Here is a tiny trained network, its code and every weight. The questions are about switching its units off for an input and a class, where a switched-off unit gives its printed mean instead of its output.

import numpy as np


def w(rows, s, z=0):
    codes = np.array(rows[::2]) - 128.0
    scale = np.full(codes.shape[1], s)
    scale[-1] = z or s
    return codes * scale


def f(y):
    return np.maximum(y, 0)


def log_softmax(a):
    a = a - a.max(-1, keepdims=True)
    return a - np.log(np.exp(a).sum(-1, keepdims=True))


def net(x, mask):
    res = np.array(x, float).reshape(1, 6) / 4 @ E
    y = f(res @ A[0][:, :-1].T + A[0][:, -1])
    res = res + np.where(mask, y, B[0][:, -1]) @ B[0][:, :-1]
    return log_softmax(res[-1] @ U[:, :-1].T + U[:, -1])


A, B = {}, {}
E = w([
[101,124,154,204],'x0',
[254,190,189,150],'x1',
[119,124,134,145],'x2',
[125,131,129,147],'x3',
[194,22,123,168],'x4',
[123,125,146,135],'x5',
],0.0091)
A[0] = w([
[68,115,75,66,132],'neuron 0',
[207,179,138,134,126],'neuron 1',
[195,201,119,145,80],'neuron 2',
[188,70,96,134,96],'neuron 3',
[129,165,117,65,254],'neuron 4',
[156,103,99,24,169],'neuron 5',
[102,213,105,89,63],'neuron 6',
[148,109,122,11,166],'neuron 7',
[38,251,161,94,65],'neuron 8',
[169,170,168,141,52],'neuron 9',
[221,154,130,100,119],'neuron 10',
[155,54,132,169,64],'neuron 11',
[175,10,116,131,71],'neuron 12',
[179,126,110,134,152],'neuron 13',
[91,175,138,74,75],'neuron 14',
[103,86,92,57,84],'neuron 15',
],0.011,0.0084)
B[0] = w([
[83,27,102,140,200],'neuron 0',
[49,2,158,97,199],'neuron 1',
[89,41,82,113,180],'neuron 2',
[170,222,120,98,162],'neuron 3',
[155,196,220,229,246],'neuron 4',
[123,125,174,171,201],'neuron 5',
[174,129,134,97,170],'neuron 6',
[125,142,163,155,202],'neuron 7',
[232,168,31,72,208],'neuron 8',
[128,41,87,78,156],'neuron 9',
[62,54,109,121,197],'neuron 10',
[180,184,127,80,156],'neuron 11',
[207,159,150,69,177],'neuron 12',
[113,136,162,134,168],'neuron 13',
[154,110,129,85,162],'neuron 14',
[96,124,129,91,166],'neuron 15',
],0.0081,0.011)
U = w([
[161,161,103,35,81],'0',
[76,140,137,149,233],'1',
[67,148,152,137,211],'2',
[11,90,113,52,2],'3',
],0.012,0.0064)

Each question gives the input, the list of numbers given to net, and the class t.
The units are the neurons (one row each of A and B). Each row of codes is followed by its name. A weight is (code - 128) times the scale printed after its matrix; where a second scale follows, it is the last column's (A, B and U).
mask holds one flag per neuron, in row order. A switched-off neuron (its flag False) gives its mean, the last column of its row in B, instead of its output. The means were averaged over made-up inputs and are rounded, as every weight is.
A unit's drop is (log p(t) with every unit on - log p(t) with that unit switched off) / (log p(t) with every unit on - log p(t) with every unit switched off).
The circuit of an input: a set's keep is (log p(t) with only the set's units on - log p(t) with every unit switched off) / (log p(t) with every unit on - log p(t) with every unit switched off). Starting from the 12 units with the biggest drops (on a tie, the unit counted first), units are removed one at a time, each time the one whose removal leaves the highest keep (on an exact tie, the one counted first), for as long as the keep stays at least 0.8.
circuit, biggest first: the units of the circuit, biggest drop first
unit that matters most: the unit with the biggest drop
top k neurons: the k neurons with the biggest drops, biggest first
drop of u: that unit's drop, to one decimal
input [-2,8,4,1,7,1], class 3: top 2 neurons => neuron 1; neuron 10
input [-3,8,3,-8,-1,2], class 3: unit that matters most => neuron 1
input [-6,8,-6,-4,-2,-8], class 3: top 2 neurons => neuron 1; neuron 10
input [-7,7,3,-3,4,-8], class 2: circuit, biggest first => neuron 5; neuron 8
input [-8,1,-7,-4,-3,1], class 2: circuit, biggest first => neuron 4; neuron 5
input [0,7,-5,6,4,0], class 3: circuit, biggest first => neuron 1; neuron 10; neuron 4
input [5,7,-4,0,-7,-1], class 0: top 3 neurons => neuron 8; neuron 0; neuron 6
input [5,6,-4,-5,0,6], class 3: top 2 neurons => neuron 1; neuron 4
input [2,8,4,-2,-4,-3], class 3: top 2 neurons => neuron 1; neuron 2
input [1,6,-2,-8,-5,-2], class 3: top 3 neurons => neuron 1; neuron 2; neuron 10
input [-8,-6,4,-2,-5,0], class 2: top 2 neurons => neuron 4; neuron 5
input [-4,7,2,6,4,5], class 3: top 2 neurons => neuron 1; neuron 10
input [1,0,-7,1,-7,-1], class 0: drop of neuron 8 => 0.8
input [1,6,6,7,6,-3], class 0: drop of neuron 12 => 0.6
input [-8,8,-5,3,-6,3], class 2: circuit, biggest first => neuron 4
input [2,5,-1,7,-6,-6], class 0: drop of neuron 6 => 0.2
